Below is a small trained network, with its code and all its weights. Each question gives an input and a class and asks what happens when units are switched off, that is, made to give their printed mean instead of their output.

import numpy as np


def w(rows, s, z=0):
    codes = np.array(rows[::2]) - 128.0
    scale = np.full(codes.shape[1], s)
    scale[-1] = z or s
    return codes * scale


def norm(h):
    return h / np.sqrt((h * h).mean(-1, keepdims=True) + 1e-5)


def f(y):
    return np.maximum(y, 0)


def log_softmax(a):
    a = a - a.max(-1, keepdims=True)
    return a - np.log(np.exp(a).sum(-1, keepdims=True))


def net(x, mask):
    res = np.array(x, float).reshape(1, 5) / 4 @ E
    u = 0
    for l in range(2):
        y = f(norm(res) @ A[l][:, :-1].T + A[l][:, -1])
        res = res + np.where(mask[u : u + 9], y, B[l][:, -1]) @ B[l][:, :-1]
        u += 9
    return log_softmax(norm(res)[-1] @ U[:, :-1].T + U[:, -1])


A, B = {}, {}
E = w([
[140,162,111,234,121,255],'x0',
[218,128,164,145,77,119],'x1',
[60,133,88,164,62,134],'x2',
[134,87,101,222,146,56],'x3',
[104,194,152,157,96,26],'x4',
],0.007)
A[0] = w([
[122,166,130,159,238,106,33],'L0N1',
[69,190,133,92,30,189,115],'L0N2',
[75,104,84,139,214,191,142],'L0N3',
[145,90,149,160,127,111,60],'L0N4',
[215,116,127,113,125,113,2],'L0N5',
[83,170,117,148,146,160,106],'L0N6',
[56,72,74,144,124,213,31],'L0N7',
[72,127,125,28,156,238,69],'L0N8',
[149,72,90,251,69,111,78],'L0N9',
],0.013,0.0039)
B[0] = w([
[96,61,212,184,134,135,167],'L0N1',
[40,223,172,81,205,155,231],'L0N2',
[178,75,130,184,139,134,228],'L0N3',
[142,190,136,123,99,145,150],'L0N4',
[205,148,193,96,122,146,163],'L0N5',
[124,161,207,138,148,109,181],'L0N6',
[214,156,90,234,195,89,211],'L0N7',
[115,96,6,43,23,178,255],'L0N8',
[62,91,72,107,9,158,225],'L0N9',
],0.016,0.008)
A[1] = w([
[100,161,146,90,193,126,2],'L1N1',
[114,171,99,98,156,170,130],'L1N2',
[247,156,216,84,120,108,114],'L1N3',
[135,116,125,253,177,145,185],'L1N4',
[142,53,200,138,70,143,128],'L1N5',
[70,65,97,64,151,153,239],'L1N6',
[168,132,196,74,62,152,171],'L1N7',
[90,100,127,116,165,18,88],'L1N8',
[131,144,109,134,131,42,34],'L1N9',
],0.015,0.0013)
B[1] = w([
[106,202,188,128,119,197,193],'L1N1',
[158,180,157,68,122,102,231],'L1N2',
[129,67,118,56,247,94,237],'L1N3',
[188,206,83,236,182,63,243],'L1N4',
[1,149,189,90,181,111,245],'L1N5',
[231,94,175,192,120,163,243],'L1N6',
[107,108,24,150,165,78,255],'L1N7',
[194,89,193,101,15,70,185],'L1N8',
[186,113,178,125,69,202,160],'L1N9',
],0.014,0.0068)
U = w([
[166,16,126,147,134,176,3],'0',
[134,76,138,48,224,97,151],'1',
[176,149,56,248,156,130,161],'2',
[90,116,211,202,158,89,117],'3',
[89,217,192,85,134,162,169],'4',
[42,123,73,162,15,140,138],'5',
[162,81,231,122,49,88,118],'6',
[198,105,27,57,89,212,111],'7',
],0.015,0.0065)

Each question gives the input, the list of numbers given to net, and the class t.
The units are the neurons (one row each of A and B). Each row of codes is followed by its name. A weight is (code - 128) times the scale printed after its matrix; where a second scale follows, it is the last column's (A, B and U).
mask holds one flag per neuron, layer by layer. A switched-off neuron (its flag False) gives its mean, the last column of its row in B, instead of its output. The means were averaged over made-up inputs and are rounded, as every weight is.
A unit's drop is (log p(t) with every unit on - log p(t) with that unit switched off) / (log p(t) with every unit on - log p(t) with every unit switched off).
The circuit of an input: a set's keep is (log p(t) with only the set's units on - log p(t) with every unit switched off) / (log p(t) with every unit on - log p(t) with every unit switched off). Starting from the 12 units with the biggest drops (on a tie, the unit counted first), units are removed one at a time, each time the one whose removal leaves the highest keep (on an exact tie, the one counted first), for as long as the keep stays at least 0.8.
circuit, biggest first: the units of the circuit, biggest drop first
most important unit: the unit with the biggest drop
top k neurons: the k neurons with the biggest drops, biggest first
k most important neurons of layer l: the k neurons of layer l with the biggest drops, biggest first
input [2,-2,-6,2,-8], class 2: top 3 neurons => (L0N3, L0N7, L1N4)
input [-8,-2,-2,-1,-3], class 0: most important unit => L1N6
input [0,-6,-6,8,6], class 3: top 2 neurons => (L0N1, L0N8)
input [-2,2,-3,7,7], class 5: 2 most important neurons of layer 0 => (L0N9, L0N7)
input [-5,7,3,-2,5], class 1: circuit, biggest first => (L1N3, L0N9)
input [8,1,7,3,2], class 5: top 3 neurons => (L0N9, L1N6, L1N3)
input [-7,7,3,-5,6], class 1: top 3 neurons => (L1N3, L0N8, L0N9)
input [1,-4,6,-3,-6], class 2: 3 most important neurons of layer 0 => (L0N7, L0N3, L0N9)
input [-2,-7,-1,4,-3], class 2: top 2 neurons => (L1N4, L0N7)
input [0,2,-5,4,5], class 1: circuit, biggest first => (L0N5, L1N3)
input [3,-3,-1,-2,5], class 4: 2 most important neurons of layer 0 => (L0N2, L0N7)
input [-2,-6,7,3,6], class 6: circuit, biggest first => (L0N8, L1N8)
input [1,6,-4,7,-8], class 1: top 2 neurons => (L0N8, L0N5)
input [-1,-3,8,1,0], class 2: circuit, biggest first => (L0N7)
input [6,-5,-8,6,1], class 3: top 3 neurons => (L0N1, L1N5, L0N7)
input [-3,1,4,1,2], class 6: 2 most important neurons of layer 0 => (L0N8, L0N5)
input [6,-6,-7,-2,-6], class 2: top 2 neurons => (L0N7, L0N3)
input [-3,-6,0,5,3], class 6: top 3 neurons => (L1N8, L0N7, L0N3)
input [-2,-3,0,-4,1], class 7: top 3 neurons => (L0N8, L1N6, L1N5)
input [7,8,6,6,-8], class 5: circuit, biggest first => (L0N9)
input [2,4,-3,-4,3], class 1: 2 most important neurons of layer 1 => (L1N3, L1N7)
input [0,-5,0,7,0], class 3: top 4 neurons => (L0N1, L1N5, L0N8, L0N9)
input [4,-6,8,-2,1], class 2: top 4 neurons => (L0N7, L0N3, L1N4, L1N5)
input [5,-4,5,-3,-8], class 2: top 3 neurons => (L0N7, L0N3, L1N4)
input [-4,-6,-3,1,-5], class 0: 3 most important neurons of layer 0 => (L0N8, L0N3, L0N1)
input [-5,8,-3,7,1], class 1: 2 most important neurons of layer 0 => (L0N8, L0N5)
input [-5,4,5,6,5], class 5: circuit, biggest first => (L0N9)
input [8,4,8,-3,5], class 4: 2 most important neurons of layer 0 => (L0N2, L0N8)
